The symbols move the points like this.
JP: $>ZH, ^>PQ, +>ZZ, %>NL
SG: $>CM, ^>NL, +>CL, %>DS
LZ: $>PQ, ^>BB, +>LC, %>JP
PR: $>SD, ^>FQ, +>JD, %>TH
DL: $>GG, ^>ZG, +>RD, %>LD
NH: $>GQ, ^>CR, +>ZH, %>BQ
FC: $>TZ, ^>TC, +>BQ, %>MC
DR: $>RF, ^>JB, +>RG, %>ZG
RJ: $>QB, ^>GF, +>FQ, %>PP
BQ: $>FC, ^>GQ, +>BZ, %>QJ
DQ: $>JB, ^>FP, +>PP, %>DR
CR: $>JH, ^>BP, +>QL, %>GQ
DG: $>PC, ^>FZ, +>ML, %>QM
NJ: $>QM, ^>DG, +>JB, %>HC
MJ: $>QZ, ^>FJ, +>TM, %>FQ
BT: $>LD, ^>DL, +>BP, %>BH
CL: $>SG, ^>HZ, +>FJ, %>GF
RP: $>BB, ^>SB, +>MG, %>LZ
LD: $>BG, ^>GG, +>BT, %>SQ
BP: $>BT, ^>RD, +>HJ, %>JH
FQ: $>RJ, ^>QZ, +>DT, %>SD
HZ: $>NL, ^>JP, +>RZ, %>SG
ZZ: $>JP, ^>LZ, +>DN, %>HZ
BL: $>DT, ^>TM, +>FZ, %>JD
SB: $>LB, ^>QT, +>HT, %>BB
JQ: $>HF, ^>SQ, +>TC, %>DC
CM: $>LP, ^>BZ, +>SG, %>MS
QB: $>FP, ^>DS, +>RJ, %>DQ
SD: $>PP, ^>RJ, +>PR, %>BR
HT: $>SB, ^>DJ, +>QP, %>RP
GP: $>FZ, ^>QJ, +>MS, %>DG
LC: $>LZ, ^>RP, +>BG, %>ZZ
FZ: $>BL, ^>MC, +>GP, %>PC
TL: $>TH, ^>PR, +>RR, %>JM
MG: $>RP, ^>HT, +>GG, %>LC
FJ: $>CL, ^>RZ, +>DC, %>QZ
HF: $>RZ, ^>DN, +>JQ, %>FJ
DJ: $>QT, ^>RR, +>HC, %>SB
BB: $>QC, ^>LB, +>RP, %>PQ
DS: $>MS, ^>CM, +>GF, %>FP
ZH: $>NH, ^>QL, +>JP, %>BZ
GG: $>MG, ^>QP, +>DL, %>BG
QT: $>JM, ^>TL, +>DJ, %>LB
ZG: $>QP, ^>RF, +>LL, %>GG
NL: $>BZ, ^>ZH, +>HZ, %>CM
QL: $>CR, ^>HJ, +>PQ, %>NH
RZ: $>HZ, ^>ZZ, +>HF, %>CL
PC: $>JD, ^>BL, +>DG, %>RR
TH: $>BR, ^>SD, +>TL, %>LM
PZ: $>HH, ^>LM, +>LB, %>HJ
MC: $>TM, ^>TZ, +>QJ, %>BL
QJ: $>MC, ^>FC, +>LP, %>FZ
RF: $>HC, ^>NJ, +>DR, %>QP
HC: $>DJ, ^>QM, +>RF, %>HT
PP: $>DQ, ^>QB, +>SD, %>RG
JD: $>PR, ^>DT, +>PC, %>TL
QZ: $>GF, ^>CL, +>MJ, %>RJ
DN: $>ZZ, ^>LC, +>SQ, %>RZ
LM: $>JL, ^>BR, +>JM, %>HH
JB: $>NJ, ^>ML, +>DQ, %>RF
BR: $>RG, ^>PP, +>TH, %>JL
QM: $>RR, ^>PC, +>NJ, %>DJ
RR: $>TL, ^>JD, +>QM, %>QT
DT: $>FQ, ^>MJ, +>BL, %>PR
JH: $>BH, ^>BT, +>CR, %>TC
TC: $>JQ, ^>BH, +>GQ, %>TZ
PQ: $>QL, ^>QC, +>LZ, %>ZH
RG: $>DR, ^>DQ, +>BR, %>LL
DC: $>FJ, ^>HF, +>TZ, %>MJ
HH: $>RD, ^>JL, +>PZ, %>BP
BH: $>SQ, ^>LD, +>JH, %>JQ
ML: $>DG, ^>GP, +>FP, %>NJ
JM: $>LM, ^>TH, +>QT, %>PZ
TZ: $>DC, ^>JQ, +>FC, %>TM
TM: $>MJ, ^>DC, +>MC, %>DT
BZ: $>BQ, ^>NH, +>NL, %>LP
LP: $>QJ, ^>BQ, +>CM, %>GP
HJ: $>BP, ^>HH, +>QC, %>CR
JL: $>LL, ^>RG, +>LM, %>RD
FP: $>ML, ^>MS, +>QB, %>JB
GQ: $>TC, ^>JH, +>NH, %>FC
MS: $>GP, ^>LP, +>DS, %>ML
LL: $>ZG, ^>DR, +>JL, %>DL
BG: $>LC, ^>MG, +>LD, %>DN
LB: $>PZ, ^>JM, +>SB, %>QC
QC: $>HJ, ^>PZ, +>BB, %>QL
SQ: $>DN, ^>BG, +>BH, %>HF
QP: $>HT, ^>HC, +>ZG, %>MG
GF: $>DS, ^>SG, +>QZ, %>QB
RD: $>DL, ^>LL, +>HH, %>BT

The rows follow the links: the fewer symbols apart two points are, the more alike their rows tend to be.

Each row is also shifted at random along 4 hidden directions that mean nothing.

Row, then point:
81 6 -17 4 19 0 4 -20 -5 -13 16 21 -18 -2 1 36 -5 -29 -10 26 -29 17 8 -12 0 12 21 -11 -30 -31 -14 -24 5 -12 6 13 8 -20 8 14 1 -21 -20 -16 -13 -> DQ
-4 -12 46 4 7 -4 19 -7 27 34 -22 -43 -20 -28 17 22 24 -30 -19 -34 -21 17 6 -3 17 9 -12 -2 15 -23 6 31 -25 -3 7 11 5 -37 9 29 -7 4 17 5 -17 -> QP
54 2 -14 -15 -5 18 -10 2 -15 -20 5 15 12 -2 9 10 -28 -14 15 24 7 -19 -8 14 -35 2 0 10 -32 11 -35 -15 8 17 19 0 4 28 11 21 21 -12 -42 23 -32 -> FZ
13 10 10 22 6 25 8 1 21 -9 -18 26 -8 -32 -15 -14 -13 14 -3 4 -14 18 12 -9 -20 -17 -11 27 9 -22 -3 1 1 -5 -30 -3 13 14 -16 -16 -14 -18 39 11 5 -> BT
19 -8 -37 -5 22 14 -16 -29 -23 -10 16 53 2 -20 -11 6 -54 39 10 57 -6 7 26 -11 -35 -32 -46 43 -30 -3 -49 -4 -7 20 -7 20 6 27 2 18 37 -34 -12 9 0 -> JQ
-82 12 -8 4 20 5 14 8 -3 -1 -10 26 -28 -2 21 6 5 -1 27 14 -14 18 25 1 -20 -3 5 -11 7 -3 -13 41 -11 -22 13 -2 11 38 10 16 -3 1 8 12 24 -> SB
51 -10 -19 -13 -5 -25 -21 -34 -7 15 67 -51 18 41 -7 4 11 -12 -41 19 30 -23 -23 3 75 26 1 -6 -22 18 22 -25 -12 23 9 10 -9 -50 -2 10 5 41 -28 -16 -19 -> GF
43 -5 4 15 31 -6 10 -31 16 17 12 4 -31 -18 -3 24 -1 1 -24 19 -39 29 26 -25 25 -3 -25 18 -7 -41 -4 7 -26 -9 -16 19 9 -24 -6 13 3 -7 26 -13 3 -> GG
-11 14 -1 6 -2 3 11 23 -5 -21 -24 22 -5 3 6 9 14 -24 20 -16 -12 9 -5 2 -27 8 49 -34 5 -4 1 -6 26 -25 10 -11 2 8 8 -10 -16 -15 -10 -8 8 -> NJ
-44 8 -18 11 30 31 11 -24 1 -5 5 32 -30 -34 14 18 -13 -22 3 36 -13 36 26 2 -23 -5 10 3 -16 -17 -38 37 -13 -9 16 16 28 11 18 43 -9 -21 -7 23 -3 -> LL
-30 5 -4 -11 -9 0 -10 31 -10 -9 -13 21 13 19 7 -28 -20 40 41 10 12 -33 3 8 -32 -16 -41 21 4 27 -7 8 -2 8 -5 -17 -10 72 -8 -16 27 12 4 17 18 -> GQ
-71 15 -35 12 32 -25 1 -11 -5 7 40 18 -28 42 1 -5 20 20 5 38 -9 14 25 -14 48 9 -2 -17 9 -1 26 22 -17 -29 -9 -1 0 13 -11 -11 -6 34 24 -26 54 -> MG
-17 -18 30 0 -13 1 -3 -7 19 29 -3 -44 14 -18 -10 -21 4 16 -26 -26 18 -4 -8 3 25 -9 -34 26 21 7 14 11 -18 24 -15 4 -5 -27 -10 -1 -3 14 25 9 -12 -> SQ
-96 -17 6 -15 -34 11 -5 12 -22 1 -32 -12 36 -22 -5 -13 3 -4 7 -46 43 3 -22 20 -35 -10 42 -28 16 35 -10 6 30 12 24 2 -6 -28 26 4 -14 -26 -33 9 -6 -> DS
-43 -16 1 -12 -10 -8 -7 12 -19 5 -30 17 19 -11 -8 -10 -17 42 22 -17 6 -5 8 -4 -34 -28 -24 12 12 14 -15 -1 10 9 -5 5 -15 15 5 -11 22 -22 -2 -3 14 -> RZ
-24 -5 -28 -8 -13 7 -16 -14 -22 -10 22 4 23 4 -13 -8 -11 1 -8 12 35 -5 -15 11 -2 0 24 -9 -15 26 -12 -14 18 16 13 4 2 -15 10 6 -2 -7 -33 3 -9 -> QZ
27 3 -6 -18 -12 -2 -9 21 -14 -14 4 -5 13 28 18 3 -5 -12 23 6 13 -34 -17 15 -16 11 3 -9 -17 22 -9 -10 6 9 23 -11 -8 33 8 8 20 13 -38 12 -15 -> BL
29 -6 43 -17 -24 -33 -8 40 17 24 -8 -57 18 43 13 -28 15 28 11 -34 9 -56 -18 6 30 8 -58 21 22 23 43 -2 -22 15 -12 -22 -29 33 -25 -28 24 58 24 2 2 -> NH
30 -3 12 2 -2 -11 -10 -11 25 22 41 -51 4 25 -4 -26 8 16 -30 11 18 -24 -10 0 64 11 -44 29 4 7 33 0 -32 18 -21 -5 -5 -7 -25 -8 2 54 29 4 -6 -> BH
-48 -31 -7 -11 -3 -32 -13 -24 -20 30 4 -14 18 -1 -18 2 0 37 -17 -18 11 10 7 -15 22 -18 -20 0 11 12 6 -1 -3 14 -5 23 -18 -49 8 -3 18 -11 -2 -31 17 -> HZ
7 -11 27 -4 -12 -34 11 10 2 18 -18 -43 0 17 6 22 43 -28 -11 -54 -13 1 -12 -7 29 21 34 -44 18 -7 33 -9 9 -16 14 1 -16 -56 11 -6 -11 7 -8 -35 3 -> PP
-4 -3 -20 -5 -16 -16 -16 5 -19 -8 13 6 28 27 -20 -19 -2 27 0 -1 22 -16 -12 -1 8 -3 9 -7 2 22 15 -28 21 3 -10 -5 -16 -5 -8 -29 3 4 -8 -21 16 -> CL
90 -1 7 -5 6 12 9 7 -6 -20 -32 32 -7 -28 13 39 -23 -26 17 -1 -36 5 7 -5 -57 -6 9 2 -26 -26 -38 -20 13 -3 13 7 5 9 16 19 20 -48 -28 2 -28 -> JD
55 -17 13 -5 -23 16 -8 -12 0 -2 -13 -13 30 -36 -22 0 -18 -4 -26 -24 17 -1 -19 2 -18 -11 9 13 -7 -1 -13 -33 21 28 -3 10 -2 -45 6 -1 -2 -33 -17 2 -37 -> MC
-32 20 -13 8 -2 8 -7 16 11 -10 27 4 1 32 -3 -41 1 27 9 26 22 -22 -2 9 21 2 -19 17 10 20 22 8 -10 0 -21 -23 2 51 -25 -27 -9 45 30 16 23 -> QL
-66 -15 27 -14 -35 -22 -4 49 -15 5 -60 -3 34 8 -7 -26 9 40 34 -65 15 -22 -11 2 -35 -21 -6 -11 38 30 18 -3 26 0 -6 -15 -30 17 1 -42 12 -9 7 -15 27 -> BZ
33 -13 -14 -10 -3 -42 -20 -9 -13 15 34 -21 15 46 -14 -5 5 34 -12 5 6 -22 -5 -15 50 4 -28 3 -2 12 30 -28 -4 8 -14 5 -24 -21 -13 -24 23 28 1 -37 18 -> BQ
2 -3 -23 -1 15 -15 2 -20 -17 -2 13 13 -10 8 1 33 9 -22 -5 7 -15 21 6 -12 9 10 35 -33 -13 -10 -8 -7 9 -15 17 16 0 -36 18 14 0 -18 -27 -28 6 -> SD

From each start, follow one symbol. Which point do you reach?
Answers are names.
new walk
-9 10 52 5 -7 -6 21 56 25 4 -62 -5 -13 -2 19 -10 21 4 36 -48 -30 -12 6 -1 -26 -2 -16 -1 36 -12 21 19 -4 -23 -11 -24 -8 47 -12 -25 -1 9 40 6 17
$
GG
new walk
60 4 30 16 12 7 15 4 27 5 -29 8 -21 -31 -1 9 -7 2 -4 -10 -40 15 17 -17 -12 -12 -28 27 7 -39 -2 -1 -13 -9 -25 2 5 3 -13 -8 2 -16 39 1 -8
+
MG
new walk
27 5 15 -19 -29 -5 -7 40 -4 -12 -12 -24 22 32 17 -13 6 -13 25 -21 23 -49 -30 24 -14 16 3 -9 -2 30 8 -13 11 11 17 -24 -14 38 -1 -8 11 26 -28 16 -17
^
QJ
new walk
72 -13 39 -18 -19 8 4 21 1 -5 -46 -14 15 -26 16 21 -13 -26 13 -37 -9 -20 -15 10 -50 -3 -4 5 -10 -3 -26 -12 10 18 20 1 -6 2 17 19 21 -28 -32 17 -45
+
DT
new walk
86 4 0 -15 4 -42 -3 12 -4 1 25 -26 -8 61 22 26 21 -22 7 4 -20 -33 -10 -6 38 33 -3 -22 -17 -3 24 -21 -10 -12 14 -9 -19 7 -4 -3 22 39 -23 -25 -3
+
DG
new walk
-20 -9 18 -13 -14 0 11 26 -16 -9 -59 17 7 -24 13 23 -2 -17 30 -41 -12 6 -1 5 -64 -8 28 -27 4 1 -25 2 26 -7 26 3 -6 1 27 10 9 -44 -31 -3 -7
+
ML
new walk
-3 15 11 7 18 9 16 19 9 -6 -25 29 -28 -8 22 8 -6 -2 32 11 -32 6 22 -3 -32 -3 -18 9 0 -18 -14 25 -12 -17 0 -7 8 54 0 6 8 -3 17 17 11
^
LM
new walk
87 6 -12 24 28 26 -1 -47 22 -2 31 22 -19 -39 -24 4 -32 9 -39 50 -22 30 21 -19 16 -12 -29 49 -23 -42 -17 -14 -19 12 -35 18 24 -19 -19 9 -6 -18 32 6 -17
+
BT
new walk
-10 16 0 11 17 36 14 -2 10 -12 -6 22 -25 -28 18 11 -11 -28 11 25 -12 17 13 10 -28 2 10 6 -12 -15 -28 26 -9 -8 12 -1 23 31 11 31 -12 -11 -1 33 -12
+
JM
new walk
-13 6 -14 11 24 12 8 -37 10 10 37 -12 -28 -7 11 20 8 -36 -26 33 -5 25 12 1 34 17 14 -6 -14 -17 -8 24 -22 -5 13 14 21 -28 10 38 -18 10 -3 9 -12
%
PZ
new walk
-83 6 -10 15 14 -14 9 -1 2 10 5 8 -17 13 -5 -13 23 19 1 -2 -5 22 17 -12 27 -2 6 -14 26 -3 24 21 -5 -25 -13 -2 -1 -2 -8 -20 -17 15 35 -21 46
$
QC
new walk
23 16 -15 20 17 29 0 -14 16 -15 16 34 -11 -18 -16 -17 -23 17 -7 38 -7 15 14 -5 -5 -13 -18 35 -8 -17 -8 -3 -5 0 -28 -2 19 24 -19 -10 -11 -7 32 15 4
$
LC
new walk
-51 -6 1 -10 -36 -12 -12 19 -13 -3 -7 -22 37 22 -17 -29 18 11 0 -38 41 -21 -29 13 7 1 29 -25 21 37 29 -17 30 5 3 -13 -17 -18 0 -31 -14 11 -11 -12 11
^
FC
new walk
-44 32 -24 6 23 24 10 19 1 -26 14 36 -29 21 28 -5 -3 -18 37 48 -4 -5 13 16 -21 12 10 -8 -11 6 -16 32 -9 -20 17 -20 20 80 0 14 -7 26 -2 31 15
^
RG
